Below is a small trained network, with its code and all its weights. Each question gives an input and a class and asks what happens when units are switched off, that is, made to give their printed mean instead of their output.

import numpy as np


def w(rows, s, z=0):
    codes = np.array(rows[::2]) - 128.0
    scale = np.full(codes.shape[1], s)
    scale[-1] = z or s
    return codes * scale


def norm(h):
    return h / np.sqrt((h * h).mean(-1, keepdims=True) + 1e-5)


def f(y):
    return y / 2 * (1 + np.tanh(0.7978845608 * (y + 0.044715 * y**3)))


def log_softmax(a):
    a = a - a.max(-1, keepdims=True)
    return a - np.log(np.exp(a).sum(-1, keepdims=True))


def net(x, mask):
    res = np.array(x, float).reshape(1, 5) / 4 @ E
    u = 0
    for l in range(2):
        y = f(norm(res) @ A[l][:, :-1].T + A[l][:, -1])
        res = res + np.where(mask[u : u + 5], y, B[l][:, -1]) @ B[l][:, :-1]
        u += 5
    return log_softmax(norm(res)[-1] @ U[:, :-1].T + U[:, -1])


A, B = {}, {}
E = w([
[153,114,160,89,70,91,138,174,86,166,109],'x0',
[110,112,173,101,204,183,132,64,156,174,5],'x1',
[132,127,152,122,253,122,109,125,122,207,80],'x2',
[201,110,232,170,152,245,107,52,146,196,188],'x3',
[157,73,82,135,123,89,152,218,86,51,71],'x4',
],0.0061)
A[0] = w([
[193,58,94,144,133,160,153,118,95,44,103,105],'L0N0',
[246,109,233,189,159,200,65,73,118,169,87,252],'L0N1',
[128,118,157,223,88,225,136,28,144,118,138,186],'L0N2',
[165,144,103,193,104,112,147,117,148,125,222,9],'L0N3',
[135,88,89,117,132,2,122,156,68,155,88,83],'L0N4',
],0.0054,0.0035)
B[0] = w([
[60,198,77,81,117,70,91,138,188,196,114,148],'L0N0',
[102,62,104,85,242,157,122,72,193,253,217,254],'L0N1',
[112,153,142,52,118,202,242,235,100,209,155,213],'L0N2',
[201,123,102,167,17,127,29,75,126,118,114,144],'L0N3',
[32,132,148,58,157,134,212,192,49,166,79,175],'L0N4',
],0.0062,0.0084)
A[1] = w([
[74,176,85,154,209,119,89,33,204,127,40,228],'L1N0',
[142,95,66,59,80,87,136,209,124,38,149,28],'L1N1',
[178,119,78,145,67,100,97,166,174,84,216,3],'L1N2',
[156,176,152,202,122,149,89,174,56,164,245,109],'L1N3',
[154,145,255,146,58,177,110,62,44,198,150,254],'L1N4',
],0.0059,0.0038)
B[1] = w([
[119,19,172,103,142,216,143,147,196,199,167,226],'L1N0',
[129,156,154,124,110,101,145,112,87,129,69,231],'L1N1',
[199,203,152,180,128,119,100,83,189,78,178,167],'L1N2',
[135,112,172,133,241,226,117,41,187,161,167,191],'L1N3',
[120,2,151,123,240,188,158,113,186,196,99,253],'L1N4',
],0.0076,0.0047)
U = w([
[31,72,43,11,87,22,207,255,49,101,27,99],'0',
[130,11,207,156,236,232,58,48,249,242,169,253],'1',
[200,214,59,175,16,35,50,119,146,7,208,3],'2',
],0.0062,0.0044)

Each question gives the input, the list of numbers given to net, and the class t.
The units are the neurons (one row each of A and B). Each row of codes is followed by its name. A weight is (code - 128) times the scale printed after its matrix; where a second scale follows, it is the last column's (A, B and U).
mask holds one flag per neuron, layer by layer. A switched-off neuron (its flag False) gives its mean, the last column of its row in B, instead of its output. The means were averaged over made-up inputs and are rounded, as every weight is.
A unit's drop is (log p(t) with every unit on - log p(t) with that unit switched off) / (log p(t) with every unit on - log p(t) with every unit switched off).
The circuit of an input: a set's keep is (log p(t) with only the set's units on - log p(t) with every unit switched off) / (log p(t) with every unit on - log p(t) with every unit switched off). Starting from all 10 units, units are removed one at a time, each time the one whose removal leaves the highest keep (on an exact tie, the one counted first), for as long as the keep stays at least 0.8.
circuit, biggest first: the units of the circuit, biggest drop first
top k neurons: the k neurons with the biggest drops, biggest first
top k neurons in layer l: the k neurons of layer l with the biggest drops, biggest first
drop of u: that unit's drop, to one decimal
input [0,-4,-7,-5,0], class 2: circuit, biggest first -> [L1N2 L0N2]
input [-3,-7,2,0,3], class 2: top neuron -> [L0N1]
input [0,-1,-3,-7,-8], class 0: top 3 neurons -> [L0N1 L1N3 L0N3]
input [7,1,0,-5,-7], class 0: top 2 neurons -> [L0N1 L1N3]
input [-3,-5,-1,-4,-7], class 2: circuit, biggest first -> [L0N1 L1N4]
input [-4,-6,3,-3,-3], class 2: circuit, biggest first -> [L0N1 L1N4]
input [4,-7,-7,-6,1], class 2: circuit, biggest first -> [L1N2 L0N2]
input [3,-4,7,-5,-8], class 0: top 2 neurons -> [L0N1 L0N4]
input [-2,1,3,-2,2], class 0: circuit, biggest first -> [L0N1 L1N4]
input [-7,-6,-5,-4,5], class 2: circuit, biggest first -> [L1N2 L0N2]
input [-3,7,-7,-1,-1], class 0: top 2 neurons in layer 0 -> [L0N2 L0N1]
input [-1,6,-5,-2,3], class 0: top 2 neurons -> [L0N1 L1N4]
input [4,-6,-6,-5,-2], class 2: top 2 neurons -> [L1N2 L0N2]
input [7,7,-3,0,5], class 0: top 2 neurons in layer 0 -> [L0N1 L0N4]
input [-4,-2,6,-4,2], class 0: circuit, biggest first -> [L0N1]
input [2,-7,-7,-8,-7], class 2: drop of L1N2 -> 0.1
input [6,1,2,-3,2], class 0: drop of L0N0 -> 0.0
input [4,-2,4,1,3], class 0: drop of L0N4 -> 0.2
